Below are the code and all the weights of a small trained network. Each question names an input and a class and asks about switching units off, where a switched-off unit gives its printed mean instead of its output.

import numpy as np


def w(rows, s, z=0):
    codes = np.array(rows[::2]) - 128.0
    scale = np.full(codes.shape[1], s)
    scale[-1] = z or s
    return codes * scale


def norm(h):
    return h / np.sqrt((h * h).mean(-1, keepdims=True) + 1e-5)


def f(y):
    return y / 2 * (1 + np.tanh(0.7978845608 * (y + 0.044715 * y**3)))


def log_softmax(a):
    a = a - a.max(-1, keepdims=True)
    return a - np.log(np.exp(a).sum(-1, keepdims=True))


def net(x, mask):
    res = np.array(x, float).reshape(1, 4) / 4 @ E
    u = 0
    for l in range(2):
        y = f(norm(res) @ A[l][:, :-1].T + A[l][:, -1])
        res = res + np.where(mask[u : u + 14], y, B[l][:, -1]) @ B[l][:, :-1]
        u += 14
    return log_softmax(norm(res)[-1] @ U[:, :-1].T + U[:, -1])


A, B = {}, {}
E = w([
[61,133,141,138,123,96,84,114],'x0',
[120,182,186,83,162,149,84,254],'x1',
[126,145,199,109,156,85,128,98],'x2',
[121,165,116,175,185,90,129,145],'x3',
],0.0085)
A[0] = w([
[177,158,226,109,74,17,107,110,94],'L0N0',
[96,117,179,45,80,92,77,100,83],'L0N1',
[47,136,140,195,141,182,185,41,45],'L0N2',
[103,30,184,160,241,38,87,123,19],'L0N3',
[125,6,95,181,155,80,87,41,97],'L0N4',
[135,169,112,189,206,128,132,8,147],'L0N5',
[99,131,109,119,126,91,112,126,46],'L0N6',
[171,68,86,85,135,144,202,220,252],'L0N7',
[84,139,233,183,44,40,185,47,64],'L0N8',
[231,201,183,30,191,203,177,229,125],'L0N9',
[128,187,84,121,131,109,173,33,96],'L0N10',
[60,95,206,203,90,182,74,117,107],'L0N11',
[254,224,97,224,163,39,146,144,175],'L0N12',
[146,135,79,176,82,119,210,27,80],'L0N13',
],0.0065,0.0027)
B[0] = w([
[104,146,94,133,81,116,154,95,169],'L0N0',
[69,170,116,119,147,130,51,139,159],'L0N1',
[110,163,113,141,182,129,108,167,160],'L0N2',
[145,130,128,117,111,150,129,100,158],'L0N3',
[148,239,57,106,133,181,168,160,209],'L0N4',
[150,69,117,177,104,163,142,158,197],'L0N5',
[143,141,110,147,137,152,179,169,121],'L0N6',
[2,134,156,135,122,119,154,155,199],'L0N7',
[96,71,180,164,111,172,177,146,189],'L0N8',
[127,151,181,43,220,170,99,152,254],'L0N9',
[157,164,121,183,162,117,164,191,171],'L0N10',
[187,108,155,85,130,133,104,123,145],'L0N11',
[136,62,53,109,96,152,23,75,203],'L0N12',
[171,110,77,198,245,60,169,118,227],'L0N13',
],0.0082,0.0067)
A[1] = w([
[105,178,163,150,79,165,90,166,143],'L1N0',
[84,136,57,158,1,102,125,130,133],'L1N1',
[187,116,81,185,134,121,179,132,11],'L1N2',
[95,92,191,125,100,105,127,107,51],'L1N3',
[95,212,135,133,128,75,98,136,236],'L1N4',
[236,129,116,163,159,143,50,61,253],'L1N5',
[120,108,146,104,200,142,152,83,108],'L1N6',
[131,175,191,86,151,160,130,127,162],'L1N7',
[77,150,177,125,164,117,155,33,30],'L1N8',
[102,149,183,126,35,151,149,123,16],'L1N9',
[231,188,69,180,92,119,137,112,140],'L1N10',
[66,98,187,168,97,212,208,228,155],'L1N11',
[168,127,123,41,152,129,126,130,154],'L1N12',
[136,131,148,67,161,145,96,160,19],'L1N13',
],0.0092,0.0023)
B[1] = w([
[185,132,70,141,139,94,176,74,186],'L1N0',
[155,108,41,197,120,74,24,122,164],'L1N1',
[111,94,101,143,131,86,156,155,253],'L1N2',
[192,140,105,201,128,156,86,75,131],'L1N3',
[161,80,106,178,181,155,182,122,192],'L1N4',
[16,77,149,93,166,111,179,91,199],'L1N5',
[102,175,121,151,89,152,160,153,171],'L1N6',
[221,150,20,129,71,111,66,197,234],'L1N7',
[163,99,144,105,23,111,172,144,141],'L1N8',
[152,117,119,143,85,118,104,89,132],'L1N9',
[108,69,144,193,212,54,91,133,235],'L1N10',
[225,185,244,127,67,130,178,100,202],'L1N11',
[66,255,122,117,136,182,105,156,182],'L1N12',
[107,169,171,72,162,129,151,213,220],'L1N13',
],0.008,0.0061)
U = w([
[96,12,79,254,228,79,217,92,205],'0',
[210,74,110,187,53,103,38,64,35],'1',
[24,63,149,59,185,200,102,79,2],'2',
[218,163,195,151,57,186,202,117,143],'3',
[140,208,143,22,187,205,42,230,229],'4',
],0.009,0.0043)

Each question gives the input, the list of numbers given to net, and the class t.
The units are the neurons (one row each of A and B). Each row of codes is followed by its name. A weight is (code - 128) times the scale printed after its matrix; where a second scale follows, it is the last column's (A, B and U).
mask holds one flag per neuron, layer by layer. A switched-off neuron (its flag False) gives its mean, the last column of its row in B, instead of its output. The means were averaged over made-up inputs and are rounded, as every weight is.
A unit's drop is (log p(t) with every unit on - log p(t) with that unit switched off) / (log p(t) with every unit on - log p(t) with every unit switched off).
The circuit of an input: a set's keep is (log p(t) with only the set's units on - log p(t) with every unit switched off) / (log p(t) with every unit on - log p(t) with every unit switched off). Starting from the 12 units with the biggest drops (on a tie, the unit counted first), units are removed one at a time, each time the one whose removal leaves the highest keep (on an exact tie, the one counted first), for as long as the keep stays at least 0.8.
circuit, biggest first: the units of the circuit, biggest drop first
top k neurons: the k neurons with the biggest drops, biggest first
k most important neurons of layer l: the k neurons of layer l with the biggest drops, biggest first
drop of u: that unit's drop, to one decimal
input [-2,3,-5,-8], class 3: most important neuron of layer 0 -> L0N7
input [-1,0,8,4], class 2: circuit, biggest first -> L0N12, L1N5, L0N13
input [6,3,8,4], class 1: 3 most important neurons of layer 0 -> L0N13, L0N9, L0N4
input [-4,-1,5,-8], class 3: circuit, biggest first -> L0N12, L1N11
input [-5,0,2,8], class 2: top 2 neurons -> L0N12, L1N5
input [-1,-1,5,-2], class 3: circuit, biggest first -> L0N8, L1N11
input [4,-1,8,5], class 1: 3 most important neurons of layer 0 -> L0N13, L0N8, L0N9
input [2,2,6,2], class 3: top 2 neurons -> L0N0, L1N8
input [-1,1,-8,5], class 1: 3 most important neurons of layer 0 -> L0N9, L0N13, L0N7
input [3,-2,3,-7], class 1: top 2 neurons -> L0N9, L0N1
input [7,-4,6,2], class 3: top 3 neurons -> L0N8, L1N11, L0N12
input [-7,-1,-1,-2], class 4: top 4 neurons -> L0N9, L0N8, L0N5, L0N0
input [-4,0,5,4], class 2: top 2 neurons -> L0N12, L1N5
input [5,1,0,-1], class 1: most important neuron of layer 1 -> L1N0
input [5,1,3,-5], class 1: drop of L0N9 -> 0.5
input [6,0,-7,-8], class 1: drop of L1N8 -> 0.0
